Here is a tiny trained network, its code and every weight. The questions are about switching its units off for an input and a class, where a switched-off unit gives its printed mean instead of its output.

import numpy as np


def w(rows, s, z=0):
    codes = np.array(rows[::2]) - 128.0
    scale = np.full(codes.shape[1], s)
    scale[-1] = z or s
    return codes * scale


def f(y):
    return y / 2 * (1 + np.tanh(0.7978845608 * (y + 0.044715 * y**3)))


def log_softmax(a):
    a = a - a.max(-1, keepdims=True)
    return a - np.log(np.exp(a).sum(-1, keepdims=True))


def net(x, mask):
    res = np.array(x, float).reshape(1, 8) / 4 @ E
    y = f(res @ A[0][:, :-1].T + A[0][:, -1])
    res = res + np.where(mask, y, B[0][:, -1]) @ B[0][:, :-1]
    return log_softmax(res[-1] @ U[:, :-1].T + U[:, -1])


A, B = {}, {}
E = w([
[2,95,155],'x0',
[119,145,119],'x1',
[125,135,124],'x2',
[133,118,133],'x3',
[117,151,116],'x4',
[124,136,124],'x5',
[125,135,125],'x6',
[139,204,230],'x7',
],0.01)
A[0] = w([
[114,119,143,120],'N0',
[218,128,42,242],'N1',
[201,205,217,189],'N2',
[56,154,254,114],'N3',
[41,51,75,168],'N4',
[175,137,140,164],'N5',
[129,85,53,255],'N6',
[37,108,169,151],'N7',
],0.021,0.0068)
B[0] = w([
[123,118,117,138],'N0',
[174,121,255,254],'N1',
[158,233,55,241],'N2',
[197,13,88,244],'N3',
[22,169,102,242],'N4',
[141,169,126,170],'N5',
[80,118,213,226],'N6',
[105,62,95,228],'N7',
],0.036,0.017)
U = w([
[157,139,254,19],'0',
[6,112,108,220],'1',
[203,213,118,245],'2',
[165,48,82,2],'3',
],0.0098,0.0018)

Each question gives the input, the list of numbers given to net, and the class t.
The units are the neurons (one row each of A and B). Each row of codes is followed by its name. A weight is (code - 128) times the scale printed after its matrix; where a second scale follows, it is the last column's (A, B and U).
mask holds one flag per neuron, in row order. A switched-off neuron (its flag False) gives its mean, the last column of its row in B, instead of its output. The means were averaged over made-up inputs and are rounded, as every weight is.
A unit's drop is (log p(t) with every unit on - log p(t) with that unit switched off) / (log p(t) with every unit on - log p(t) with every unit switched off).
unit that matters most: the unit with the biggest drop
k most important neurons: the k neurons with the biggest drops, biggest first
drop of u: that unit's drop, to one decimal
input [2,-2,0,2,6,6,8,0], class 1: 2 most important neurons : (N1; N3)
input [8,-2,-5,0,0,0,-2,1], class 3: unit that matters most : N3
input [0,3,-1,-5,-3,-7,3,3], class 2: 2 most important neurons : (N7; N2)
input [0,-1,2,-5,1,-2,-6,6], class 2: 2 most important neurons : (N2; N7)
input [6,2,5,-6,-4,-5,5,1], class 3: 2 most important neurons : (N3; N6)
input [5,3,4,7,-6,-4,4,0], class 1: 2 most important neurons : (N4; N1)
input [-8,5,5,5,-8,3,-8,1], class 2: 2 most important neurons : (N2; N6)
input [2,6,7,-5,7,0,-7,1], class 3: 2 most important neurons : (N4; N6)
input [3,8,1,2,4,3,-5,5], class 3: drop of N5 : 0.0
input [3,6,3,-5,2,-7,5,8], class 3: drop of N3 : 1.0
input [0,-3,4,5,2,-5,8,3], class 2: drop of N7 : 0.3
